Below is a small trained network, with its code and all its weights. Each question gives an input and a class and asks what happens when units are switched off, that is, made to give their printed mean instead of their output.

import numpy as np


def w(rows, s, z=0):
    codes = np.array(rows[::2]) - 128.0
    scale = np.full(codes.shape[1], s)
    scale[-1] = z or s
    return codes * scale


def norm(h):
    return h / np.sqrt((h * h).mean(-1, keepdims=True) + 1e-5)


def f(y):
    return np.maximum(y, 0)


def log_softmax(a):
    a = a - a.max(-1, keepdims=True)
    return a - np.log(np.exp(a).sum(-1, keepdims=True))


def net(x, mask):
    res = np.array(x, float).reshape(1, 6) / 4 @ E
    u = 0
    for l in range(2):
        y = f(norm(res) @ A[l][:, :-1].T + A[l][:, -1])
        res = res + np.where(mask[u : u + 12], y, B[l][:, -1]) @ B[l][:, :-1]
        u += 12
    return log_softmax(norm(res)[-1] @ U[:, :-1].T + U[:, -1])


A, B = {}, {}
E = w([
[127,129,126,127,127,127],'x0',
[162,254,134,168,138,215],'x1',
[234,129,76,180,137,103],'x2',
[50,104,62,202,149,235],'x3',
[126,131,123,126,127,126],'x4',
[129,129,127,128,127,129],'x5',
],0.0094)
A[0] = w([
[101,80,162,56,145,73,1],'0.n1',
[146,196,139,161,165,217,102],'0.n2',
[170,103,120,154,134,95,35],'0.n3',
[60,105,180,144,127,163,108],'0.n4',
[147,64,58,208,171,183,56],'0.n5',
[185,207,173,121,85,205,117],'0.n6',
[145,250,178,89,149,121,69],'0.n7',
[79,169,120,179,148,160,26],'0.n8',
[183,136,101,162,124,80,128],'0.n9',
[165,96,115,204,102,139,115],'0.n10',
[23,113,112,156,166,173,102],'0.n11',
[79,229,208,61,98,185,48],'0.n12',
],0.011,0.0071)
B[0] = w([
[138,254,117,160,63,198,190],'0.n1',
[122,199,109,134,24,115,253],'0.n2',
[139,90,116,124,138,158,144],'0.n3',
[150,132,92,69,131,178,193],'0.n4',
[88,86,150,175,174,90,232],'0.n5',
[127,172,89,58,209,68,250],'0.n6',
[85,111,109,96,178,53,225],'0.n7',
[107,180,161,132,89,93,170],'0.n8',
[198,136,132,65,89,164,200],'0.n9',
[89,152,136,133,180,68,188],'0.n10',
[217,96,132,71,103,200,239],'0.n11',
[34,116,221,172,245,52,233],'0.n12',
],0.0091,0.0066)
A[1] = w([
[127,127,131,127,111,131,43],'1.n1',
[123,129,232,82,112,73,42],'1.n2',
[126,28,112,101,140,184,30],'1.n3',
[102,79,169,47,123,35,7],'1.n4',
[77,2,93,207,171,83,95],'1.n5',
[21,173,204,100,53,82,38],'1.n6',
[75,165,211,73,126,123,31],'1.n7',
[187,133,82,213,68,108,237],'1.n8',
[51,242,152,81,59,163,3],'1.n9',
[125,56,176,83,70,149,70],'1.n10',
[65,233,125,225,155,89,65],'1.n11',
[209,6,196,84,90,88,15],'1.n12',
],0.0095,0.0041)
B[1] = w([
[144,117,105,121,137,158,128],'1.n1',
[102,89,121,163,152,181,219],'1.n2',
[114,145,104,93,128,83,182],'1.n3',
[136,136,146,160,121,132,217],'1.n4',
[105,185,197,124,165,114,211],'1.n5',
[145,128,172,144,151,197,242],'1.n6',
[96,143,124,159,88,146,219],'1.n7',
[112,102,110,140,151,83,220],'1.n8',
[151,137,181,161,97,151,242],'1.n9',
[162,112,126,63,149,134,181],'1.n10',
[168,1,83,130,88,149,254],'1.n11',
[90,121,63,185,93,174,204],'1.n12',
],0.015,0.006)
U = w([
[122,143,179,156,66,220,115],'0',
[71,133,164,143,192,78,253],'1',
[165,102,46,188,65,111,70],'2',
[181,194,115,54,121,54,91],'3',
[88,90,93,2,122,160,38],'4',
],0.024,0.0039)

Each question gives the input, the list of numbers given to net, and the class t.
The units are the neurons (one row each of A and B). Each row of codes is followed by its name. A weight is (code - 128) times the scale printed after its matrix; where a second scale follows, it is the last column's (A, B and U).
mask holds one flag per neuron, layer by layer. A switched-off neuron (its flag False) gives its mean, the last column of its row in B, instead of its output. The means were averaged over made-up inputs and are rounded, as every weight is.
A unit's drop is (log p(t) with every unit on - log p(t) with that unit switched off) / (log p(t) with every unit on - log p(t) with every unit switched off).
The circuit of an input: a set's keep is (log p(t) with only the set's units on - log p(t) with every unit switched off) / (log p(t) with every unit on - log p(t) with every unit switched off). Starting from the 12 units with the biggest drops (on a tie, the unit counted first), units are removed one at a time, each time the one whose removal leaves the highest keep (on an exact tie, the one counted first), for as long as the keep stays at least 0.8.
circuit, biggest first: the units of the circuit, biggest drop first
k most important neurons: the k neurons with the biggest drops, biggest first
top k neurons in layer l: the k neurons of layer l with the biggest drops, biggest first
drop when u is switched off: that unit's drop, to one decimal
input [5,-7,8,-8,0,0], class 2: circuit, biggest first : (1.n12)
input [4,0,0,-5,-4,8], class 0: circuit, biggest first : (0.n6 1.n2)
input [5,-1,3,8,-4,-1], class 1: 2 most important neurons : (0.n5 1.n5)
input [-8,0,-4,5,-3,-1], class 4: circuit, biggest first : (0.n11 0.n1 1.n3)
input [8,-5,0,5,-8,3], class 4: top 3 neurons in layer 0 : (0.n11 0.n12 0.n4)
input [-7,-3,-1,1,-4,2], class 4: 2 most important neurons : (0.n2 0.n11)
input [-6,1,8,0,-3,-6], class 3: circuit, biggest first : (0.n9 1.n11)
input [7,-6,2,-8,-5,-8], class 2: 2 most important neurons : (1.n12 0.n12)
input [-6,5,1,0,4,-4], class 3: 2 most important neurons : (0.n6 1.n12)
input [-3,0,-7,5,-5,-8], class 4: top 3 neurons in layer 0 : (0.n11 0.n4 0.n1)
input [-7,5,-1,0,4,-7], class 1: 2 most important neurons : (0.n12 0.n6)
input [8,0,1,4,0,-5], class 1: top 2 neurons in layer 0 : (0.n5 0.n1)
input [1,0,-6,2,-4,-7], class 4: 3 most important neurons : (0.n11 0.n4 0.n2)
input [0,-2,2,6,3,-2], class 1: circuit, biggest first : (0.n5)
input [8,-4,-1,6,7,2], class 4: top 2 neurons in layer 0 : (0.n11 0.n12)
input [7,0,-6,-5,-1,1], class 0: top 2 neurons in layer 0 : (0.n1 0.n6)
input [-4,-2,8,1,-6,-2], class 1: top 2 neurons in layer 1 : (1.n5 1.n11)
input [3,7,-8,-4,-4,-2], class 1: drop when 0.n12 is switched off : 0.1
input [2,-6,6,2,0,-2], class 1: drop when 1.n5 is switched off : 0.8
input [3,-4,5,-8,-7,5], class 2: drop when 1.n12 is switched off : 0.4
input [5,-5,-6,-3,0,-6], class 0: drop when 1.n9 is switched off : 0.0
input [-7,-8,7,5,-7,2], class 1: circuit, biggest first : (1.n5)
